Below are the code and all the weights of a small trained network. Each question names an input and a target symbol and asks about switching units off, where a switched-off unit gives its printed mean instead of its output.

import numpy as np


def w(rows, s, z=0):
    codes = np.array(rows[::2]) - 128.0
    scale = np.full(codes.shape[1], s)
    scale[-1] = z or s
    return codes * scale


def f(y):
    return np.maximum(y, 0)


def softmax(a):
    e = np.exp(a - a.max(-1, keepdims=True))
    return e / e.sum(-1, keepdims=True)


def log_softmax(a):
    a = a - a.max(-1, keepdims=True)
    return a - np.log(np.exp(a).sum(-1, keepdims=True))


def net(x, mask):
    ids = ['ΔΞΠΣΩαεζηθλμτ'.index(c) for c in x.split()]
    T = len(ids)
    res = E[ids] + P[:T]
    r = res
    for j in range(2):
        rows = slice(2 * j, 2 * j + 2)
        q, k, v = (r @ M[0][rows].T for M in (Q, K, V))
        z = softmax(np.where(np.tri(T) > 0, q @ k.T / 2**0.5, -1e9)) @ v
        o = O[0][rows]
        res = res + np.where(mask[j], z, o[:, -1]) @ o[:, :-1]
    y = f(res @ A[0][:, :-1].T + A[0][:, -1])
    res = res + np.where(mask[2:10], y, B[0][:, -1]) @ B[0][:, :-1]
    return log_softmax(res[-1] @ U[:, :-1].T + U[:, -1])


Q, K, V, O, A, B = {}, {}, {}, {}, {}, {}
E = w([
[151,168,120],'Δ',
[164,144,117],'Ξ',
[185,113,164],'Π',
[26,126,93],'Σ',
[129,141,123],'Ω',
[149,108,166],'α',
[127,160,104],'ε',
[130,18,253],'ζ',
[150,119,161],'η',
[128,118,156],'θ',
[196,146,174],'λ',
[39,104,113],'μ',
[142,137,145],'τ',
],0.023)
P = w([
[137,213,212],'0',
[195,2,74],'1',
[116,202,188],'2',
[167,38,66],'3',
[111,195,181],'4',
[148,45,75],'5',
[98,190,174],'6',
[144,57,58],'7',
[93,183,184],'8',
[119,91,25],'9',
[89,168,199],'10',
[186,61,88],'11',
[96,197,169],'12',
[204,88,64],'13',
],0.0096)
Q[0] = w([
[102,175,110],'h1',
[125,177,250],'h1',
[110,210,190],'h2',
[160,26,61],'h2',
],0.011)
K[0] = w([
[188,65,226],'h1',
[53,71,153],'h1',
[100,46,97],'h2',
[245,127,114],'h2',
],0.012)
V[0] = w([
[130,194,3],'h1',
[208,138,155],'h1',
[37,145,101],'h2',
[136,207,96],'h2',
],0.0071)
O[0] = w([
[142,192,44,2],'h1',
[161,110,133,174],'h1',
[1,129,201,66],'h2',
[115,156,69,97],'h2',
],0.0083,0.0048)
A[0] = w([
[107,107,88,184],'n1',
[113,107,186,192],'n2',
[133,73,151,255],'n3',
[165,91,82,93],'n4',
[155,251,135,224],'n5',
[114,156,171,109],'n6',
[155,71,109,115],'n7',
[192,113,113,230],'n8',
],0.017,0.0074)
B[0] = w([
[208,151,83,149],'n1',
[158,151,87,218],'n2',
[170,195,48,235],'n3',
[85,198,144,183],'n4',
[74,18,159,196],'n5',
[142,182,229,172],'n6',
[2,190,160,185],'n7',
[97,74,61,249],'n8',
],0.0089,0.016)
U = w([
[63,119,147,28],'Δ',
[125,121,17,202],'Ξ',
[85,58,38,243],'Π',
[207,27,147,118],'Σ',
[64,50,154,69],'Ω',
[25,101,145,4],'α',
[176,136,114,29],'ε',
[150,114,127,78],'ζ',
[214,200,135,112],'η',
[112,106,146,88],'θ',
[130,159,145,132],'λ',
[43,193,202,250],'μ',
[1,196,208,106],'τ',
],0.0088,0.0038)

Each question gives the input, a string of symbols that net reads in full, and the target symbol t.
The units are the heads (2 rows each of Q, K, V and O) and the neurons (one row each of A and B). Each row of codes is followed by its name. A weight is (code - 128) times the scale printed after its matrix; where a second scale follows, it is the last column's (O, A, B and U).
mask holds one flag per unit, heads first, then neurons. A switched-off unit (its flag False) gives its mean, the last column of its rows in O or B, instead of its output. The means were averaged over made-up inputs and are rounded, as every weight is.
A unit's drop is (log p(t) with every unit on - log p(t) with that unit switched off) / (log p(t) with every unit on - log p(t) with every unit switched off).
The circuit of an input: a set's keep is (log p(t) with only the set's units on - log p(t) with every unit switched off) / (log p(t) with every unit on - log p(t) with every unit switched off). Starting from all 10 units, units are removed one at a time, each time the one whose removal leaves the highest keep (on an exact tie, the one counted first), for as long as the keep stays at least 0.8.
circuit, biggest first: the units of the circuit, biggest drop first
most important unit: the unit with the biggest drop
k most important neurons: the k neurons with the biggest drops, biggest first
which heads matter: for each layer, one digit per head in row order, 1 if its drop is at least 0.15 and else 0, layers parted by /
input θ λ λ Π ε ζ θ λ Ξ, target η: which heads matter => 10
input η λ Π α ε α θ Σ Δ, target τ: 2 most important neurons => (n6, n8)
input α Ξ λ Π Σ Ξ Ξ μ, target Ξ: which heads matter => 00
input Δ Δ α ε Δ, target Ω: circuit, biggest first => (n5, n3)
input Ξ τ Σ τ λ θ ε, target τ: circuit, biggest first => (h2)
input α Π Π λ Δ Ξ Δ μ Π λ Π ζ η, target η: circuit, biggest first => (n7, n5, h1, n8)
input θ ζ Π Σ μ Ω ε μ λ Ξ λ λ Σ Π, target Π: circuit, biggest first => (n8, n6)
input λ λ λ Π τ ε Ξ Ξ θ ζ θ, target η: which heads matter => 00
input Δ μ Δ Δ Δ Π Ξ Ξ Π Ξ Δ Δ, target Π: which heads matter => 10
input Ξ η λ Σ Ξ Δ ε λ Π, target τ: which heads matter => 11
input θ λ μ Ω λ Π α θ ε Ω τ ζ τ, target η: which heads matter => 10
input λ λ λ λ Π, target Ξ: 3 most important neurons => (n8, n6, n3)
input ζ Δ τ θ λ Ξ Δ α Σ α ε Δ η λ, target Π: 3 most important neurons => (n8, n5, n6)
input λ η θ ε Ξ α, target Ξ: most important neuron => (n5)
input ε λ λ Δ Ω Π λ μ θ ζ Δ Δ τ, target η: 3 most important neurons => (n2, n7, n5)
input ε Σ Ω λ λ ζ η Δ Ξ, target η: which heads matter => 11
input ε Δ Δ Ω λ μ, target Ξ: which heads matter => 00
input Ω ζ Π ε Π, target η: 4 most important neurons => (n3, n5, n2, n6)
input τ θ ζ Δ Δ μ θ Δ Π λ ε ζ α, target η: which heads matter => 00
input ζ Π Ω, target η: most important unit => h1
input λ Δ α Δ λ, target Σ: 3 most important neurons => (n7, n5, n4)
input θ λ μ ζ λ Π λ θ Π Ω λ Π θ, target η: 3 most important neurons => (n2, n7, n3)
